Below are the code and all the weights of a small trained network. Each question names an input and a target symbol and asks about switching units off, where a switched-off unit gives its printed mean instead of its output.

import numpy as np


def w(rows, s, z=0):
    codes = np.array(rows[::2]) - 128.0
    scale = np.full(codes.shape[1], s)
    scale[-1] = z or s
    return codes * scale


def f(y):
    return np.maximum(y, 0)


def softmax(a):
    e = np.exp(a - a.max(-1, keepdims=True))
    return e / e.sum(-1, keepdims=True)


def log_softmax(a):
    a = a - a.max(-1, keepdims=True)
    return a - np.log(np.exp(a).sum(-1, keepdims=True))


def net(x, mask):
    ids = ['ΛΣΩαβγδεζημπτφψ'.index(c) for c in x.split()]
    T = len(ids)
    res = E[ids] + P[:T]
    u = 0
    for l in range(2):
        r = res
        for j in range(3):
            rows = slice(3 * j, 3 * j + 3)
            q, k, v = (r @ M[l][rows].T for M in (Q, K, V))
            z = softmax(np.where(np.tri(T) > 0, q @ k.T / 3**0.5, -1e9)) @ v
            o = O[l][rows]
            res = res + np.where(mask[u + j], z, o[:, -1]) @ o[:, :-1]
        u += 3
        y = f(res @ A[l][:, :-1].T + A[l][:, -1])
        res = res + np.where(mask[u : u + 4], y, B[l][:, -1]) @ B[l][:, :-1]
        u += 4
    return log_softmax(res[-1] @ U[:, :-1].T + U[:, -1])


Q, K, V, O, A, B = {}, {}, {}, {}, {}, {}
E = w([
[91,99,181,141,137,184],'Λ',
[132,154,171,142,140,149],'Σ',
[108,114,193,251,114,184],'Ω',
[89,166,86,165,118,142],'α',
[105,204,128,66,130,73],'β',
[138,142,170,191,146,216],'γ',
[153,171,93,113,48,63],'δ',
[217,78,163,155,69,179],'ε',
[115,92,87,109,76,132],'ζ',
[76,196,69,104,168,137],'η',
[218,149,153,127,89,136],'μ',
[126,94,187,157,74,100],'π',
[129,128,156,64,104,96],'τ',
[115,115,89,166,131,225],'φ',
[101,156,131,158,184,227],'ψ',
],0.017)
P = w([
[137,113,120,114,249,87],'0',
[120,153,140,96,97,152],'1',
[132,69,67,93,185,75],'2',
[120,156,132,114,77,160],'3',
[136,51,58,91,184,81],'4',
[117,155,127,119,65,169],'5',
[147,51,67,103,177,75],'6',
[113,153,124,125,57,174],'7',
[156,53,52,130,155,77],'8',
[104,149,126,110,62,181],'9',
],0.015)
Q[0] = w([
[118,77,133,132,112,127],'0.h0',
[120,174,39,129,112,158],'0.h0',
[128,92,93,176,170,106],'0.h0',
[152,132,192,147,177,106],'0.h1',
[41,146,177,134,162,103],'0.h1',
[80,174,122,59,5,159],'0.h1',
[75,158,134,195,185,88],'0.h2',
[105,217,167,214,2,136],'0.h2',
[157,71,94,209,60,153],'0.h2',
],0.0078)
K[0] = w([
[122,182,144,114,142,131],'0.h0',
[86,77,91,121,208,79],'0.h0',
[156,112,168,86,126,133],'0.h0',
[159,100,222,110,184,94],'0.h1',
[4,135,182,107,160,118],'0.h1',
[142,193,186,91,73,184],'0.h1',
[71,153,131,166,89,152],'0.h2',
[110,158,155,237,129,55],'0.h2',
[125,29,90,254,91,105],'0.h2',
],0.0081)
V[0] = w([
[99,188,154,145,65,165],'0.h0',
[82,86,158,105,151,126],'0.h0',
[75,140,105,72,82,180],'0.h0',
[197,127,51,254,112,89],'0.h1',
[124,74,119,73,193,87],'0.h1',
[44,175,217,61,44,187],'0.h1',
[128,122,70,194,20,135],'0.h2',
[63,137,99,150,164,106],'0.h2',
[182,138,159,72,153,148],'0.h2',
],0.0069)
O[0] = w([
[116,171,85,81,145,184,2],'0.h0',
[90,136,117,129,115,130,160],'0.h0',
[92,158,68,110,101,193,121],'0.h0',
[102,81,152,1,192,137,99],'0.h1',
[114,63,134,121,128,138,97],'0.h1',
[182,138,77,149,80,150,170],'0.h1',
[71,127,159,14,205,149,66],'0.h2',
[121,102,111,137,117,112,159],'0.h2',
[154,131,104,199,109,71,142],'0.h2',
],0.0082,0.0023)
A[0] = w([
[186,177,107,196,145,164,75],'0.n0',
[75,197,93,178,22,109,4],'0.n1',
[161,176,21,84,153,75,32],'0.n2',
[27,124,155,247,255,188,70],'0.n3',
],0.0061,0.0028)
B[0] = w([
[145,123,103,80,208,155,199],'0.n0',
[89,127,185,69,157,103,254],'0.n1',
[139,34,184,99,216,246,172],'0.n2',
[184,98,76,47,124,101,229],'0.n3',
],0.012,0.005)
Q[1] = w([
[155,67,146,93,184,125],'1.h0',
[153,118,171,101,189,96],'1.h0',
[155,107,153,75,149,144],'1.h0',
[162,57,67,143,229,100],'1.h1',
[155,4,116,137,82,113],'1.h1',
[131,207,153,148,91,213],'1.h1',
[162,105,65,84,139,119],'1.h2',
[149,92,151,158,166,123],'1.h2',
[127,197,149,197,139,157],'1.h2',
],0.015)
K[1] = w([
[184,67,127,139,169,105],'1.h0',
[148,96,129,117,178,73],'1.h0',
[137,74,122,136,130,126],'1.h0',
[153,71,118,186,217,95],'1.h1',
[147,24,122,152,87,101],'1.h1',
[115,203,96,97,69,249],'1.h1',
[146,105,115,151,176,105],'1.h2',
[133,152,130,183,132,135],'1.h2',
[98,122,140,116,124,194],'1.h2',
],0.015)
V[1] = w([
[99,84,116,136,177,120],'1.h0',
[77,93,106,164,166,71],'1.h0',
[121,118,113,147,136,68],'1.h0',
[90,143,250,140,126,105],'1.h1',
[61,86,104,153,47,168],'1.h1',
[151,41,196,67,101,155],'1.h1',
[214,69,98,186,84,126],'1.h2',
[113,132,119,75,131,115],'1.h2',
[131,147,136,106,70,209],'1.h2',
],0.014)
O[1] = w([
[121,129,195,116,154,188,186],'1.h0',
[134,138,177,88,134,191,169],'1.h0',
[185,123,121,72,146,194,162],'1.h0',
[82,122,200,29,49,47,111],'1.h1',
[152,64,144,111,47,247,46],'1.h1',
[154,2,185,83,182,59,187],'1.h1',
[164,56,30,156,51,102,197],'1.h2',
[184,166,131,43,222,123,145],'1.h2',
[149,86,176,178,191,76,4],'1.h2',
],0.0097,0.015)
A[1] = w([
[183,175,210,144,103,133,146],'1.n0',
[193,154,70,56,157,79,38],'1.n1',
[85,185,136,143,2,178,231],'1.n2',
[84,147,148,10,83,60,2],'1.n3',
],0.0091,0.0059)
B[1] = w([
[132,79,65,116,158,61,148],'1.n0',
[85,157,212,155,73,100,239],'1.n1',
[39,91,118,124,175,156,179],'1.n2',
[175,139,124,246,120,145,251],'1.n3',
],0.011,0.019)
U = w([
[46,58,197,83,177,78,108],'Λ',
[108,135,47,80,181,1,204],'Σ',
[159,81,170,31,111,160,157],'Ω',
[22,184,146,136,135,134,90],'α',
[106,149,206,175,167,165,68],'β',
[173,49,123,132,239,132,115],'γ',
[181,115,171,142,75,204,80],'δ',
[227,96,42,70,101,85,161],'ε',
[86,84,118,98,106,131,153],'ζ',
[94,174,162,45,147,138,174],'η',
[166,194,76,13,54,76,255],'μ',
[133,40,133,166,155,91,48],'π',
[124,170,99,160,81,108,114],'τ',
[137,121,69,211,178,144,78],'φ',
[185,196,101,108,102,192,133],'ψ',
],0.0062,0.0074)

Each question gives the input, a string of symbols that net reads in full, and the target symbol t.
The units are the heads (3 rows each of Q, K, V and O) and the neurons (one row each of A and B). Each row of codes is followed by its name. A weight is (code - 128) times the scale printed after its matrix; where a second scale follows, it is the last column's (O, A, B and U).
mask holds one flag per unit, layer by layer, with each layer's heads first. A switched-off unit (its flag False) gives its mean, the last column of its rows in O or B, instead of its output. The means were averaged over made-up inputs and are rounded, as every weight is.
A unit's drop is (log p(t) with every unit on - log p(t) with that unit switched off) / (log p(t) with every unit on - log p(t) with every unit switched off).
The circuit of an input: a set's keep is (log p(t) with only the set's units on - log p(t) with every unit switched off) / (log p(t) with every unit on - log p(t) with every unit switched off). Starting from the 12 units with the biggest drops (on a tie, the unit counted first), units are removed one at a time, each time the one whose removal leaves the highest keep (on an exact tie, the one counted first), for as long as the keep stays at least 0.8.
units of the circuit, in order: the units of the circuit, biggest drop first
most important unit: the unit with the biggest drop
k most important neurons: the k neurons with the biggest drops, biggest first
which heads matter: for each layer, one digit per head in row order, 1 if its drop is at least 0.15 and else 0, layers parted by /
input μ δ ε β, target β: which heads matter : 000 / 011
input Ω φ μ δ π ε φ φ τ, target Λ: units of the circuit, in order : (1.h1 0.h1)
input π α Ω γ μ, target δ: most important neuron : (1.n3)
input Ω φ ζ φ φ δ ζ, target Λ: 2 most important neurons : (0.n3 1.n1)
input Σ Σ μ ψ γ β δ β Ω φ, target φ: units of the circuit, in order : (1.h1 1.h0 0.h1)
input γ ζ ζ τ, target τ: 3 most important neurons : (0.n1 1.n3 0.n2)
input Λ Λ δ φ Σ, target ε: 2 most important neurons : (0.n3 0.n1)
input π ε π β η, target δ: which heads matter : 110 / 111
input γ Λ Λ, target Σ: units of the circuit, in order : (1.h1 0.h0)
input φ γ μ Σ φ Ω, target Ω: units of the circuit, in order : (0.h2 1.h1)
input ψ α ζ π ζ ζ φ η β, target φ: 4 most important neurons : (0.n3 0.n1 0.n2 0.n0)
input δ ψ Σ β β α γ η, target η: 2 most important neurons : (0.n1 0.n2)
input Ω ψ γ π β φ γ ψ Σ, target Λ: 2 most important neurons : (0.n3 1.n1)
input φ α α η μ β Ω τ ζ, target γ: units of the circuit, in order : (1.h1 0.n3 0.h1 0.h0)
input φ δ ε, target γ: which heads matter : 110 / 110
input τ ε δ ε φ μ, target μ: which heads matter : 010 / 000
input β τ π Λ ζ φ γ β γ γ, target γ: most important unit : 1.h2
input γ φ φ μ γ, target Σ: units of the circuit, in order : (1.h1 0.h0)
input φ φ γ Λ η π Σ ζ, target ζ: units of the circuit, in order : (1.h1 1.n2 1.h0)
input π π φ μ γ φ ε τ ζ, target δ: most important unit : 1.n3
input δ π γ, target β: 4 most important neurons : (1.n3 1.n1 0.n3 0.n2)
input β β Ω, target α: units of the circuit, in order : (0.h0 0.h2 1.h1 1.h2)
input ε ψ α ψ φ π τ φ γ, target π: units of the circuit, in order : (1.h1 0.h1 1.n3 0.h0)
